Below is a small trained network, with its code and all its weights. Each question gives an input and a target symbol and asks what happens when units are switched off, that is, made to give their printed mean instead of their output.

import numpy as np


def w(rows, s, z=0):
    codes = np.array(rows[::2]) - 128.0
    scale = np.full(codes.shape[1], s)
    scale[-1] = z or s
    return codes * scale


def f(y):
    return np.maximum(y, 0)


def softmax(a):
    e = np.exp(a - a.max(-1, keepdims=True))
    return e / e.sum(-1, keepdims=True)


def log_softmax(a):
    a = a - a.max(-1, keepdims=True)
    return a - np.log(np.exp(a).sum(-1, keepdims=True))


def net(x, mask):
    ids = ['ΓΠΦβδζηθλστψ'.index(c) for c in x.split()]
    T = len(ids)
    res = E[ids] + P[:T]
    q, k, v = (res @ M[0].T for M in (Q, K, V))
    z = softmax(np.where(np.tri(T) > 0, q @ k.T / 4**0.5, -1e9)) @ v
    res = res + np.where(mask[0], z, O[0][:, -1]) @ O[0][:, :-1]
    y = f(res @ A[0][:, :-1].T + A[0][:, -1])
    res = res + np.where(mask[1:13], y, B[0][:, -1]) @ B[0][:, :-1]
    return log_softmax(res[-1] @ U[:, :-1].T + U[:, -1])


Q, K, V, O, A, B = {}, {}, {}, {}, {}, {}
E = w([
[158,130,78,123],'Γ',
[132,149,75,156],'Π',
[129,171,99,107],'Φ',
[94,115,87,130],'β',
[151,139,92,99],'δ',
[87,122,77,165],'ζ',
[121,126,82,139],'η',
[178,168,85,143],'θ',
[172,179,107,106],'λ',
[5,87,110,128],'σ',
[181,206,153,32],'τ',
[108,146,148,47],'ψ',
],0.017)
P = w([
[131,71,12,25],'0',
[34,255,90,154],'1',
[93,136,99,88],'2',
[58,252,121,147],'3',
[133,100,109,86],'4',
[68,245,142,161],'5',
[150,83,125,77],'6',
[75,240,161,162],'7',
[155,75,144,75],'8',
[82,231,181,156],'9',
[173,61,145,78],'10',
[66,244,143,158],'11',
],0.015)
Q[0] = w([
[163,36,22,80],'head 0',
[111,118,83,110],'head 0',
[82,179,189,190],'head 0',
[78,248,116,159],'head 0',
],0.014)
K[0] = w([
[135,100,253,150],'head 0',
[146,137,197,88],'head 0',
[129,164,11,105],'head 0',
[64,169,17,17],'head 0',
],0.013)
V[0] = w([
[73,15,129,166],'head 0',
[242,53,131,165],'head 0',
[63,88,175,104],'head 0',
[124,69,202,7],'head 0',
],0.015)
O[0] = w([
[187,75,211,213,129],'head 0',
[99,191,153,208,2],'head 0',
[116,83,175,120,112],'head 0',
[70,122,254,49,194],'head 0',
],0.019,0.0092)
A[0] = w([
[127,68,151,68,82],'neuron 0',
[73,129,73,17,159],'neuron 1',
[128,69,101,19,77],'neuron 2',
[151,61,62,53,131],'neuron 3',
[80,192,52,62,137],'neuron 4',
[47,154,140,147,110],'neuron 5',
[65,254,182,190,4],'neuron 6',
[248,190,166,103,175],'neuron 7',
[194,3,25,77,164],'neuron 8',
[146,58,158,156,45],'neuron 9',
[218,136,150,100,72],'neuron 10',
[9,39,103,173,175],'neuron 11',
],0.0091,0.014)
B[0] = w([
[104,77,78,196,191],'neuron 0',
[211,90,159,145,254],'neuron 1',
[102,248,21,106,223],'neuron 2',
[15,185,137,153,209],'neuron 3',
[170,37,152,165,226],'neuron 4',
[184,183,121,73,150],'neuron 5',
[2,8,103,49,149],'neuron 6',
[94,151,91,174,152],'neuron 7',
[137,122,242,123,222],'neuron 8',
[98,195,43,138,153],'neuron 9',
[146,122,46,211,140],'neuron 10',
[203,202,108,159,157],'neuron 11',
],0.0077,0.035)
U = w([
[155,29,140,111,65],'Γ',
[109,45,146,172,111],'Π',
[140,98,117,80,12],'Φ',
[89,72,191,111,79],'β',
[101,68,56,122,147],'δ',
[150,130,244,146,147],'ζ',
[152,148,214,103,94],'η',
[204,161,124,187,254],'θ',
[229,146,139,113,207],'λ',
[50,184,146,167,224],'σ',
[137,184,7,133,122],'τ',
[39,131,87,88,5],'ψ',
],0.011,0.0052)

Each question gives the input, a string of symbols that net reads in full, and the target symbol t.
The units are the heads (4 rows each of Q, K, V and O) and the neurons (one row each of A and B). Each row of codes is followed by its name. A weight is (code - 128) times the scale printed after its matrix; where a second scale follows, it is the last column's (O, A, B and U).
mask holds one flag per unit, heads first, then neurons. A switched-off unit (its flag False) gives its mean, the last column of its rows in O or B, instead of its output. The means were averaged over made-up inputs and are rounded, as every weight is.
A unit's drop is (log p(t) with every unit on - log p(t) with that unit switched off) / (log p(t) with every unit on - log p(t) with every unit switched off).
The circuit of an input: a set's keep is (log p(t) with only the set's units on - log p(t) with every unit switched off) / (log p(t) with every unit on - log p(t) with every unit switched off). Starting from the 12 units with the biggest drops (on a tie, the unit counted first), units are removed one at a time, each time the one whose removal leaves the highest keep (on an exact tie, the one counted first), for as long as the keep stays at least 0.8.
circuit, biggest first: the units of the circuit, biggest drop first
unit that matters most: the unit with the biggest drop
k most important neurons: the k neurons with the biggest drops, biggest first
drop when u is switched off: that unit's drop, to one decimal
input Φ ζ σ β ψ Φ ζ, target ψ: circuit, biggest first	[neuron 2; head 0]
input ζ δ β ζ η δ, target θ: 4 most important neurons	[neuron 2; neuron 3; neuron 8; neuron 6]
input θ Φ η σ δ β Γ σ θ, target σ: 3 most important neurons	[neuron 8; neuron 3; neuron 4]
input β ζ ζ Φ λ λ Φ β τ ζ ψ ζ, target ζ: circuit, biggest first	[head 0]
input τ ζ η τ σ Γ θ δ Π τ ζ, target τ: circuit, biggest first	[neuron 2; head 0]
input δ σ ζ δ η σ ψ η η ψ, target β: 4 most important neurons	[neuron 6; neuron 2; neuron 8; neuron 11]
input ζ ψ η λ β η θ ζ σ τ, target θ: 3 most important neurons	[neuron 2; neuron 3; neuron 8]
input ψ ζ σ Γ λ σ σ δ ψ ζ δ, target ψ: circuit, biggest first	[neuron 2; head 0; neuron 8]
input η σ Φ ζ β τ ζ θ, target σ: 4 most important neurons	[neuron 1; neuron 4; neuron 8; neuron 2]
input σ η ζ Π σ ζ ζ ζ β λ β, target λ: 3 most important neurons	[neuron 8; neuron 1; neuron 4]
input θ θ θ τ ζ Φ, target δ: circuit, biggest first	[neuron 6; head 0; neuron 2; neuron 4]
input Π σ β Γ Φ Γ ζ σ σ θ Φ ζ, target τ: 4 most important neurons	[neuron 8; neuron 1; neuron 3; neuron 4]
input Φ σ θ σ λ λ Φ λ τ, target τ: 3 most important neurons	[neuron 2; neuron 3; neuron 1]
input σ ζ δ ζ Π ζ β Γ η θ τ, target τ: 4 most important neurons	[neuron 2; neuron 3; neuron 8; neuron 7]
input λ θ δ β Γ σ Φ, target σ: circuit, biggest first	[neuron 8; neuron 3; neuron 2; head 0]
input σ σ λ η ψ Γ Γ θ Γ δ, target Π: unit that matters most	head 0
input τ τ Π ψ Π, target ψ: 3 most important neurons	[neuron 2; neuron 3; neuron 8]
input β ζ ζ Φ, target ζ: 2 most important neurons	[neuron 2; neuron 3]
input ζ ψ θ ζ τ σ Π Γ δ θ δ ζ, target θ: 4 most important neurons	[neuron 2; neuron 3; neuron 8; neuron 6]
input τ ψ δ θ σ Π, target Φ: unit that matters most	neuron 1
input λ σ ζ ψ ζ, target ψ: circuit, biggest first	[neuron 3; head 0]
input λ σ ζ, target σ: circuit, biggest first	[neuron 3; neuron 8; neuron 2; head 0]
input λ ζ β Γ β Γ ζ η, target Γ: drop when neuron 2 is switched off	0.5
